Below are the code and all the weights of a small trained network. Each question names an input and a target symbol and asks about switching units off, where a switched-off unit gives its printed mean instead of its output.

import numpy as np


def w(rows, s, z=0):
    codes = np.array(rows[::2]) - 128.0
    scale = np.full(codes.shape[1], s)
    scale[-1] = z or s
    return codes * scale


def norm(h):
    return h / np.sqrt((h * h).mean(-1, keepdims=True) + 1e-5)


def f(y):
    return y / 2 * (1 + np.tanh(0.7978845608 * (y + 0.044715 * y**3)))


def softmax(a):
    e = np.exp(a - a.max(-1, keepdims=True))
    return e / e.sum(-1, keepdims=True)


def log_softmax(a):
    a = a - a.max(-1, keepdims=True)
    return a - np.log(np.exp(a).sum(-1, keepdims=True))


def net(x, mask):
    ids = ['ΘΣΦΩβδμξτψ'.index(c) for c in x.split()]
    T = len(ids)
    res = E[ids] + P[:T]
    u = 0
    for l in range(2):
        q, k, v = (norm(res) @ M[l].T for M in (Q, K, V))
        z = softmax(np.where(np.tri(T) > 0, q @ k.T / 2**0.5, -1e9)) @ v
        res = res + np.where(mask[u], z, O[l][:, -1]) @ O[l][:, :-1]
        u += 1
        y = f(norm(res) @ A[l][:, :-1].T + A[l][:, -1])
        res = res + np.where(mask[u : u + 4], y, B[l][:, -1]) @ B[l][:, :-1]
        u += 4
    return log_softmax(norm(res)[-1] @ U[:, :-1].T + U[:, -1])


Q, K, V, O, A, B = {}, {}, {}, {}, {}, {}
E = w([
[150,95,118,127,184,144],'Θ',
[249,190,218,204,185,4],'Σ',
[164,154,133,138,86,164],'Φ',
[38,227,132,97,41,23],'Ω',
[25,91,108,102,224,93],'β',
[125,81,225,119,117,44],'δ',
[124,107,115,160,134,76],'μ',
[133,151,111,112,166,146],'ξ',
[125,84,111,101,100,145],'τ',
[141,161,131,174,80,171],'ψ',
],0.0019)
P = w([
[216,17,113,33,102,3],'0',
[180,76,106,75,95,74],'1',
[174,110,119,121,83,100],'2',
[164,126,120,132,90,128],'3',
[156,148,119,145,91,134],'4',
[145,161,113,149,93,146],'5',
[140,168,118,155,111,160],'6',
[126,186,119,169,114,170],'7',
[110,189,117,173,122,174],'8',
[106,200,114,181,124,189],'9',
[117,195,110,180,123,179],'10',
[119,189,110,169,123,185],'11',
],0.00053)
Q[0] = w([
[60,32,112,8,237,1],'0.h0',
[50,32,219,231,23,107],'0.h0',
],0.004)
K[0] = w([
[145,54,72,4,132,238],'0.h0',
[218,160,87,59,164,32],'0.h0',
],0.0044)
V[0] = w([
[191,157,128,199,209,56],'0.h0',
[148,191,250,68,132,154],'0.h0',
],0.0017)
O[0] = w([
[232,202,77,142,215,64,212],'0.h0',
[162,157,252,18,172,187,3],'0.h0',
],0.0017,0.00028)
A[0] = w([
[94,56,114,97,95,137,28],'0.n0',
[76,185,134,194,166,179,194],'0.n1',
[2,60,122,139,176,66,3],'0.n2',
[148,156,156,74,197,42,106],'0.n3',
],0.003,0.0015)
B[0] = w([
[169,197,137,95,219,95,90],'0.n0',
[178,46,134,88,81,62,250],'0.n1',
[193,99,87,189,119,74,70],'0.n2',
[53,176,131,169,103,254,140],'0.n3',
],0.0018,0.0011)
Q[1] = w([
[109,13,159,135,219,35],'1.h0',
[216,113,195,202,3,221],'1.h0',
],0.0041)
K[1] = w([
[140,159,19,63,154,138],'1.h0',
[74,227,244,155,53,4],'1.h0',
],0.0044)
V[1] = w([
[248,31,14,80,49,135],'1.h0',
[151,44,178,223,179,218],'1.h0',
],0.0013)
O[1] = w([
[162,176,101,125,136,236,255],'1.h0',
[175,2,195,189,137,142,107],'1.h0',
],0.002,0.0015)
A[1] = w([
[147,112,64,237,150,45,8],'1.n0',
[121,91,173,121,166,164,11],'1.n1',
[162,167,145,152,63,153,206],'1.n2',
[159,95,253,229,114,98,197],'1.n3',
],0.0027,0.0013)
B[1] = w([
[188,245,123,148,48,222,65],'1.n0',
[147,205,118,94,89,249,60],'1.n1',
[34,129,154,129,225,73,255],'1.n2',
[86,86,110,11,224,145,99],'1.n3',
],0.0015,0.00099)
U = w([
[246,6,126,239,232,222,4],'Θ',
[247,250,228,135,248,15,211],'Σ',
[227,223,249,27,10,245,137],'Φ',
[11,250,129,56,15,11,196],'Ω',
[6,21,3,236,231,6,3],'β',
[9,12,251,42,240,19,119],'δ',
[250,245,12,250,8,83,65],'μ',
[6,243,11,97,227,251,150],'ξ',
[224,4,14,7,5,29,183],'τ',
[10,36,190,194,13,242,188],'ψ',
],0.0044,0.0023)

Each question gives the input, a string of symbols that net reads in full, and the target symbol t.
The units are the heads (2 rows each of Q, K, V and O) and the neurons (one row each of A and B). Each row of codes is followed by its name. A weight is (code - 128) times the scale printed after its matrix; where a second scale follows, it is the last column's (O, A, B and U).
mask holds one flag per unit, layer by layer, with each layer's heads first. A switched-off unit (its flag False) gives its mean, the last column of its rows in O or B, instead of its output. The means were averaged over made-up inputs and are rounded, as every weight is.
A unit's drop is (log p(t) with every unit on - log p(t) with that unit switched off) / (log p(t) with every unit on - log p(t) with every unit switched off).
The circuit of an input: a set's keep is (log p(t) with only the set's units on - log p(t) with every unit switched off) / (log p(t) with every unit on - log p(t) with every unit switched off). Starting from all 10 units, units are removed one at a time, each time the one whose removal leaves the highest keep (on an exact tie, the one counted first), for as long as the keep stays at least 0.8.
circuit, biggest first: the units of the circuit, biggest drop first
most important unit: the unit with the biggest drop
k most important neurons: the k neurons with the biggest drops, biggest first
top k neurons in layer l: the k neurons of layer l with the biggest drops, biggest first
drop when u is switched off: that unit's drop, to one decimal
input Σ τ ξ ξ Σ Ω ξ τ, target ξ: 3 most important neurons => (0.n1, 0.n0, 0.n2)
input ξ τ ξ ξ τ β ξ, target τ: most important unit => 0.n1
input Φ τ τ Ω Φ Θ ψ β ψ Θ Φ, target Ω: 2 most important neurons => (1.n2, 0.n3)
input ξ ψ Φ ψ ξ τ ψ, target ψ: top 2 neurons in layer 0 => (0.n1, 0.n0)
input Θ ξ τ ξ, target τ: circuit, biggest first => (0.h0, 0.n1, 0.n3)
input Θ τ ξ Ω ξ Θ ξ ξ τ, target ξ: circuit, biggest first => (0.n1, 0.n0)
input ψ Θ Φ ψ μ Σ Θ ψ β ξ Θ ξ, target Θ: top 2 neurons in layer 1 => (1.n3, 1.n0)
input Θ ξ Ω τ Φ, target Ω: circuit, biggest first => (1.h0, 1.n2)
input τ ξ ψ Φ Φ ξ ξ Φ Θ ξ ψ, target ψ: 4 most important neurons => (1.n2, 0.n1, 0.n0, 1.n3)
input ξ Φ Σ ψ, target Σ: 2 most important neurons => (1.n2, 1.n3)
input δ ξ Θ μ ξ ψ β Ω ξ ψ, target Ω: top 3 neurons in layer 0 => (0.n1, 0.n2, 0.n3)
input ξ ψ Σ ψ μ, target μ: drop when 1.n0 is switched off => 1.5
input Θ μ ψ Σ Φ, target Σ: drop when 0.h0 is switched off => 0.7
input ξ δ ψ, target δ: most important unit => 1.n3
input ξ ξ Ω Ω Ω ξ, target Ω: drop when 1.h0 is switched off => 0.9
input ψ ξ δ τ ψ, target δ: drop when 1.n3 is switched off => 0.3
input ξ ξ δ τ ξ τ ξ β Θ Φ Φ, target δ: top 2 neurons in layer 1 => (1.n2, 1.n3)
